Below are the code and all the weights of a small trained network. Each question names an input and a class and asks about switching units off, where a switched-off unit gives its printed mean instead of its output.

import numpy as np


def w(rows, s, z=0):
    codes = np.array(rows[::2]) - 128.0
    scale = np.full(codes.shape[1], s)
    scale[-1] = z or s
    return codes * scale


def f(y):
    return np.maximum(y, 0)


def log_softmax(a):
    a = a - a.max(-1, keepdims=True)
    return a - np.log(np.exp(a).sum(-1, keepdims=True))


def net(x, mask):
    res = np.array(x, float).reshape(1, 8) / 4 @ E
    y = f(res @ A[0][:, :-1].T + A[0][:, -1])
    res = res + np.where(mask, y, B[0][:, -1]) @ B[0][:, :-1]
    return log_softmax(res[-1] @ U[:, :-1].T + U[:, -1])


A, B = {}, {}
E = w([
[136,131,121,121,124],'x0',
[130,132,128,130,131],'x1',
[145,141,224,2,109],'x2',
[170,118,80,102,81],'x3',
[116,105,147,146,131],'x4',
[56,156,116,94,47],'x5',
[227,199,216,203,79],'x6',
[150,144,93,106,111],'x7',
],0.0092)
A[0] = w([
[125,46,175,156,86,143],'n1',
[48,184,147,159,80,135],'n2',
[42,123,132,148,4,136],'n3',
[115,100,110,93,198,125],'n4',
[112,86,190,125,155,254],'n5',
[146,106,42,175,110,122],'n6',
[115,48,81,120,137,96],'n7',
[173,180,168,167,184,134],'n8',
[134,97,168,162,93,92],'n9',
[136,97,108,173,144,76],'n10',
[124,89,179,50,164,65],'n11',
[185,179,119,159,109,100],'n12',
[154,108,177,177,94,158],'n13',
[69,182,107,92,28,96],'n14',
[71,134,87,139,121,92],'n15',
[137,115,60,161,56,113],'n16',
[29,116,153,150,182,146],'n17',
[207,68,140,106,159,189],'n18',
[179,75,128,95,75,170],'n19',
[110,133,58,202,149,84],'n20',
[123,65,83,102,201,81],'n21',
[73,176,96,224,140,85],'n22',
],0.011,0.0058)
B[0] = w([
[89,139,104,137,159,167],'n1',
[178,32,88,202,208,213],'n2',
[106,122,121,147,215,250],'n3',
[86,39,106,94,74,220],'n4',
[82,244,47,146,102,254],'n5',
[98,182,191,73,183,250],'n6',
[233,103,122,102,36,227],'n7',
[181,67,90,170,145,231],'n8',
[158,105,113,126,57,161],'n9',
[110,172,191,149,143,176],'n10',
[195,166,229,67,121,213],'n11',
[144,65,113,137,72,206],'n12',
[135,81,36,65,44,218],'n13',
[105,57,152,178,146,243],'n14',
[142,76,182,104,83,205],'n15',
[169,167,154,147,168,217],'n16',
[194,137,68,72,126,250],'n17',
[2,132,145,252,170,232],'n18',
[65,179,131,128,219,212],'n19',
[114,230,197,164,113,248],'n20',
[127,49,129,123,109,238],'n21',
[178,230,220,87,76,237],'n22',
],0.0062,0.0068)
U = w([
[142,152,249,100,122,48],'0',
[186,61,131,110,35,10],'1',
[112,130,139,140,154,252],'2',
[95,91,139,187,236,50],'3',
[76,137,130,151,111,194],'4',
[155,148,113,117,185,149],'5',
[108,164,90,129,154,172],'6',
],0.012,0.0039)

Each question gives the input, the list of numbers given to net, and the class t.
The units are the neurons (one row each of A and B). Each row of codes is followed by its name. A weight is (code - 128) times the scale printed after its matrix; where a second scale follows, it is the last column's (A, B and U).
mask holds one flag per neuron, in row order. A switched-off neuron (its flag False) gives its mean, the last column of its row in B, instead of its output. The means were averaged over made-up inputs and are rounded, as every weight is.
A unit's drop is (log p(t) with every unit on - log p(t) with that unit switched off) / (log p(t) with every unit on - log p(t) with every unit switched off).
The circuit of an input: a set's keep is (log p(t) with only the set's units on - log p(t) with every unit switched off) / (log p(t) with every unit on - log p(t) with every unit switched off). Starting from the 12 units with the biggest drops (on a tie, the unit counted first), units are removed one at a time, each time the one whose removal leaves the highest keep (on an exact tie, the one counted first), for as long as the keep stays at least 0.8.
circuit, biggest first: the units of the circuit, biggest drop first
k most important neurons: the k neurons with the biggest drops, biggest first
drop of u: that unit's drop, to one decimal
input [-4,-1,-3,5,3,-3,-5,4], class 1: circuit, biggest first => [n7]
input [-6,5,-6,0,7,8,-2,-4], class 3: 2 most important neurons => [n2, n3]
input [-7,-6,-8,-5,2,7,-8,-5], class 0: 2 most important neurons => [n22, n20]
input [3,-3,-8,2,-8,-6,2,4], class 0: circuit, biggest first => [n22, n20, n6]
input [7,-2,4,-7,-2,-8,2,-3], class 3: 2 most important neurons => [n18, n8]
input [-5,2,-4,8,-5,4,3,3], class 5: 2 most important neurons => [n18, n16]
input [-3,2,-7,-8,6,-7,6,-3], class 5: circuit, biggest first => [n8, n13, n22]
input [-6,0,0,-7,3,4,0,-8], class 6: 2 most important neurons => [n5, n17]
input [-8,7,-5,1,-1,-5,8,3], class 1: 2 most important neurons => [n13, n12]
input [-8,-5,-4,-2,-5,0,7,-2], class 1: circuit, biggest first => [n13, n12]
input [-3,-2,-7,7,3,-1,-6,-2], class 0: 2 most important neurons => [n6, n20]
input [4,-7,-4,-6,-6,8,-3,-8], class 3: 4 most important neurons => [n2, n3, n14, n13]
input [-5,7,7,-6,8,8,-6,-4], class 3: 4 most important neurons => [n2, n3, n14, n22]
input [3,5,-8,-1,-1,-2,7,1], class 0: circuit, biggest first => [n22]
input [4,-3,7,-5,-8,-1,8,-7], class 1: 2 most important neurons => [n13, n8]
input [7,6,3,3,-6,-5,8,7], class 1: 2 most important neurons => [n12, n13]
input [4,-6,-7,6,7,-5,-7,-4], class 0: 2 most important neurons => [n6, n20]
input [7,7,-6,-4,6,5,7,1], class 1: 3 most important neurons => [n13, n12, n18]
input [4,-1,2,-2,-1,2,-7,4], class 1: drop of n7 => 0.1
input [4,5,5,-7,-4,7,6,2], class 3: drop of n16 => 0.0
input [-4,6,-5,-4,-5,7,1,0], class 3: circuit, biggest first => [n2]
input [4,4,2,2,3,8,2,-8], class 3: drop of n14 => 0.1
input [-4,-4,-6,-8,2,3,-7,-4], class 5: drop of n19 => -0.1
